Below is a small trained network, with its code and all its weights. Each question gives an input and a target symbol and asks what happens when units are switched off, that is, made to give their printed mean instead of their output.

import numpy as np


def w(rows, s, z=0):
    codes = np.array(rows[::2]) - 128.0
    scale = np.full(codes.shape[1], s)
    scale[-1] = z or s
    return codes * scale


def norm(h):
    return h / np.sqrt((h * h).mean(-1, keepdims=True) + 1e-5)


def f(y):
    return y / 2 * (1 + np.tanh(0.7978845608 * (y + 0.044715 * y**3)))


def softmax(a):
    e = np.exp(a - a.max(-1, keepdims=True))
    return e / e.sum(-1, keepdims=True)


def log_softmax(a):
    a = a - a.max(-1, keepdims=True)
    return a - np.log(np.exp(a).sum(-1, keepdims=True))


def net(x, mask):
    ids = ['αβγδεζηθλμξστψω'.index(c) for c in x.split()]
    T = len(ids)
    res = E[ids] + P[:T]
    q, k, v = (norm(res) @ M[0].T for M in (Q, K, V))
    z = softmax(np.where(np.tri(T) > 0, q @ k.T / 3**0.5, -1e9)) @ v
    res = res + np.where(mask[0], z, O[0][:, -1]) @ O[0][:, :-1]
    y = f(norm(res) @ A[0][:, :-1].T + A[0][:, -1])
    res = res + np.where(mask[1:13], y, B[0][:, -1]) @ B[0][:, :-1]
    return log_softmax(norm(res)[-1] @ U[:, :-1].T + U[:, -1])


Q, K, V, O, A, B = {}, {}, {}, {}, {}, {}
E = w([
[142,119,63,55],'α',
[202,86,32,88],'β',
[190,84,74,57],'γ',
[145,81,133,86],'δ',
[189,112,78,25],'ε',
[177,105,96,68],'ζ',
[144,95,116,118],'η',
[127,146,25,139],'θ',
[133,54,107,7],'λ',
[194,71,131,69],'μ',
[120,100,94,169],'ξ',
[160,70,165,102],'σ',
[145,95,182,135],'τ',
[97,183,220,112],'ψ',
[27,138,129,92],'ω',
],0.015)
P = w([
[114,135,74,167],'0',
[160,117,98,28],'1',
[140,143,126,148],'2',
[84,117,72,148],'3',
[147,117,177,5],'4',
[130,136,160,145],'5',
[91,104,87,141],'6',
],0.014)
Q[0] = w([
[232,135,125,165],'h0',
[37,3,119,55],'h0',
[132,107,97,191],'h0',
],0.017)
K[0] = w([
[234,137,85,161],'h0',
[35,44,250,69],'h0',
[158,174,186,73],'h0',
],0.015)
V[0] = w([
[241,41,211,190],'h0',
[154,212,168,119],'h0',
[28,83,254,79],'h0',
],0.0092)
O[0] = w([
[90,41,254,135,36],'h0',
[166,180,152,167,4],'h0',
[163,28,16,98,182],'h0',
],0.0092,0.0034)
A[0] = w([
[120,164,142,152,83],'n0',
[162,165,175,121,105],'n1',
[228,120,170,249,71],'n2',
[126,142,181,62,122],'n3',
[168,156,171,207,94],'n4',
[120,84,170,103,129],'n5',
[136,123,148,131,125],'n6',
[184,138,152,12,216],'n7',
[226,122,114,133,99],'n8',
[253,121,218,165,2],'n9',
[127,121,79,169,191],'n10',
[109,89,114,163,127],'n11',
],0.019,0.0053)
B[0] = w([
[159,153,88,140,133],'n0',
[139,145,171,136,141],'n1',
[155,87,56,26,136],'n2',
[133,91,82,32,171],'n3',
[157,97,139,125,143],'n4',
[186,123,126,150,177],'n5',
[113,186,80,132,129],'n6',
[25,116,159,100,250],'n7',
[93,213,93,166,150],'n8',
[101,194,119,251,147],'n9',
[109,79,176,136,172],'n10',
[123,171,155,112,144],'n11',
],0.024,0.013)
U = w([
[153,188,173,49,78],'α',
[96,209,65,115,110],'β',
[113,86,3,130,129],'γ',
[79,157,185,143,94],'δ',
[150,178,130,120,255],'ε',
[173,157,100,100,209],'ζ',
[99,105,170,202,174],'η',
[56,131,130,206,82],'θ',
[108,168,144,73,53],'λ',
[174,96,161,125,219],'μ',
[107,155,107,145,145],'ξ',
[101,121,131,107,63],'σ',
[93,174,158,118,76],'τ',
[145,73,184,105,117],'ψ',
[195,98,77,37,107],'ω',
],0.015,0.0052)

Each question gives the input, a string of symbols that net reads in full, and the target symbol t.
The units are the heads (3 rows each of Q, K, V and O) and the neurons (one row each of A and B). Each row of codes is followed by its name. A weight is (code - 128) times the scale printed after its matrix; where a second scale follows, it is the last column's (O, A, B and U).
mask holds one flag per unit, heads first, then neurons. A switched-off unit (its flag False) gives its mean, the last column of its rows in O or B, instead of its output. The means were averaged over made-up inputs and are rounded, as every weight is.
A unit's drop is (log p(t) with every unit on - log p(t) with that unit switched off) / (log p(t) with every unit on - log p(t) with every unit switched off).
The circuit of an input: a set's keep is (log p(t) with only the set's units on - log p(t) with every unit switched off) / (log p(t) with every unit on - log p(t) with every unit switched off). Starting from the 12 units with the biggest drops (on a tie, the unit counted first), units are removed one at a time, each time the one whose removal leaves the highest keep (on an exact tie, the one counted first), for as long as the keep stays at least 0.8.
circuit, biggest first: the units of the circuit, biggest drop first
unit that matters most: the unit with the biggest drop
top k neurons: the k neurons with the biggest drops, biggest first
drop of u: that unit's drop, to one decimal
input ζ θ δ ζ ξ β, target β: circuit, biggest first => (n9 n2 n3 h0)
input β ω ω θ ε ω λ, target γ: circuit, biggest first => (h0)
input ω ε μ ξ, target η: top 3 neurons => (n10 n3 n7)
input λ ψ γ σ, target θ: circuit, biggest first => (h0 n8 n3 n10)
input ξ ω γ ξ, target γ: top 3 neurons => (n7 n9 n10)
input ψ β δ, target ψ: circuit, biggest first => (h0 n5)
input ω μ ω θ ω ψ τ, target γ: top 4 neurons => (n7 n9 n1 n8)
input ω η σ γ, target ψ: circuit, biggest first => (h0 n5)
input μ ξ γ τ, target μ: top 3 neurons => (n7 n5 n3)
input ξ λ δ ξ, target η: top 4 neurons => (n3 n7 n10 n2)
input ξ θ ζ δ ω η, target μ: circuit, biggest first => (h0 n5 n7)
input θ δ ω η, target γ: top 3 neurons => (n7 n10 n9)
input σ σ ω σ, target γ: top 3 neurons => (n7 n9 n1)
input ξ γ ξ β, target η: unit that matters most => n10
input ξ ω ω δ ξ σ, target η: top 3 neurons => (n9 n5 n3)
input σ η ω ψ, target γ: top 2 neurons => (n7 n9)
input λ μ σ μ, target ψ: drop of h0 => 1.4
input α μ σ, target η: drop of n8 => 0.1
input η μ ε η ψ ω α, target γ: drop of n0 => 0.0
input δ ω ξ δ, target γ: unit that matters most => h0
